Here is a tiny trained network, its code and every weight. The questions are about switching its units off for an input and a class, where a switched-off unit gives its printed mean instead of its output.

import numpy as np


def w(rows, s, z=0):
    codes = np.array(rows[::2]) - 128.0
    scale = np.full(codes.shape[1], s)
    scale[-1] = z or s
    return codes * scale


def norm(h):
    return h / np.sqrt((h * h).mean(-1, keepdims=True) + 1e-5)


def f(y):
    return y / 2 * (1 + np.tanh(0.7978845608 * (y + 0.044715 * y**3)))


def log_softmax(a):
    a = a - a.max(-1, keepdims=True)
    return a - np.log(np.exp(a).sum(-1, keepdims=True))


def net(x, mask):
    res = np.array(x, float).reshape(1, 6) / 4 @ E
    u = 0
    for l in range(2):
        y = f(norm(res) @ A[l][:, :-1].T + A[l][:, -1])
        res = res + np.where(mask[u : u + 4], y, B[l][:, -1]) @ B[l][:, :-1]
        u += 4
    return log_softmax(norm(res)[-1] @ U[:, :-1].T + U[:, -1])


A, B = {}, {}
E = w([
[131,114,118,140,145,204,176,136],'x0',
[127,128,165,100,19,72,118,90],'x1',
[73,70,73,147,120,160,179,199],'x2',
[189,48,121,163,96,110,100,163],'x3',
[190,254,104,153,184,147,62,114],'x4',
[220,106,112,184,107,39,115,124],'x5',
],0.0077)
A[0] = w([
[57,41,149,88,87,172,170,188,60],'L0N1',
[207,34,54,151,145,65,135,163,3],'L0N2',
[179,128,118,232,116,81,98,179,53],'L0N3',
[188,126,183,59,64,2,115,94,42],'L0N4',
],0.0073,0.0034)
B[0] = w([
[50,109,56,128,93,166,97,93,240],'L0N1',
[201,144,145,184,142,162,142,186,203],'L0N2',
[149,84,183,116,135,126,170,111,192],'L0N3',
[110,145,106,163,46,11,110,50,253],'L0N4',
],0.012,0.0052)
A[1] = w([
[91,58,85,141,94,144,114,152,131],'L1N1',
[135,254,190,80,186,158,125,112,169],'L1N2',
[63,26,62,79,84,196,170,122,27],'L1N3',
[207,82,177,209,133,129,155,222,4],'L1N4',
],0.0081,0.0029)
B[1] = w([
[147,57,154,28,249,182,154,167,204],'L1N1',
[102,233,140,146,131,217,83,158,217],'L1N2',
[38,61,117,8,160,98,179,176,254],'L1N3',
[254,68,87,177,237,90,179,225,209],'L1N4',
],0.0096,0.0057)
U = w([
[219,91,124,149,171,122,150,210,3],'0',
[26,44,113,19,126,174,164,181,219],'1',
[133,162,163,139,13,58,93,61,154],'2',
[101,250,142,96,145,207,81,156,143],'3',
],0.015,0.0012)

Each question gives the input, the list of numbers given to net, and the class t.
The units are the neurons (one row each of A and B). Each row of codes is followed by its name. A weight is (code - 128) times the scale printed after its matrix; where a second scale follows, it is the last column's (A, B and U).
mask holds one flag per neuron, layer by layer. A switched-off neuron (its flag False) gives its mean, the last column of its row in B, instead of its output. The means were averaged over made-up inputs and are rounded, as every weight is.
A unit's drop is (log p(t) with every unit on - log p(t) with that unit switched off) / (log p(t) with every unit on - log p(t) with every unit switched off).
most important unit: the unit with the biggest drop
top k neurons: the k neurons with the biggest drops, biggest first
top k neurons in layer l: the k neurons of layer l with the biggest drops, biggest first
drop when u is switched off: that unit's drop, to one decimal
input [7,3,-4,0,1,-1], class 3: most important unit : L0N4
input [-1,-2,-3,-1,-5,7], class 2: top 2 neurons : L0N4, L1N1
input [-4,3,4,2,3,-2], class 2: top 3 neurons : L0N1, L1N3, L1N4
input [8,0,0,-4,6,8], class 3: top 2 neurons in layer 1 : L1N2, L1N1
input [0,0,-3,0,7,5], class 2: top 4 neurons : L1N1, L0N2, L1N4, L0N3
input [2,8,7,5,-2,6], class 0: top 2 neurons : L0N2, L1N4
input [2,-1,-3,-3,-1,2], class 3: top 2 neurons : L0N4, L0N1
input [1,-4,-3,4,1,-4], class 3: top 2 neurons in layer 0 : L0N1, L0N2
input [-8,2,1,3,6,-4], class 2: top 2 neurons : L1N1, L0N2
input [7,-2,-4,3,2,-1], class 3: top 2 neurons : L0N2, L1N2
input [1,-5,-7,-1,-1,3], class 3: top 2 neurons : L0N4, L1N2
input [-4,0,-1,-6,-8,6], class 2: drop when L0N4 is switched off : 0.1
input [-2,7,-1,8,-2,-3], class 2: drop when L0N4 is switched off : 1.5
input [8,-4,3,-7,3,0], class 3: most important unit : L0N1
input [8,5,-5,-8,-1,0], class 3: drop when L1N2 is switched off : 0.2
input [5,-8,-1,-1,0,1], class 3: drop when L1N2 is switched off : 0.2
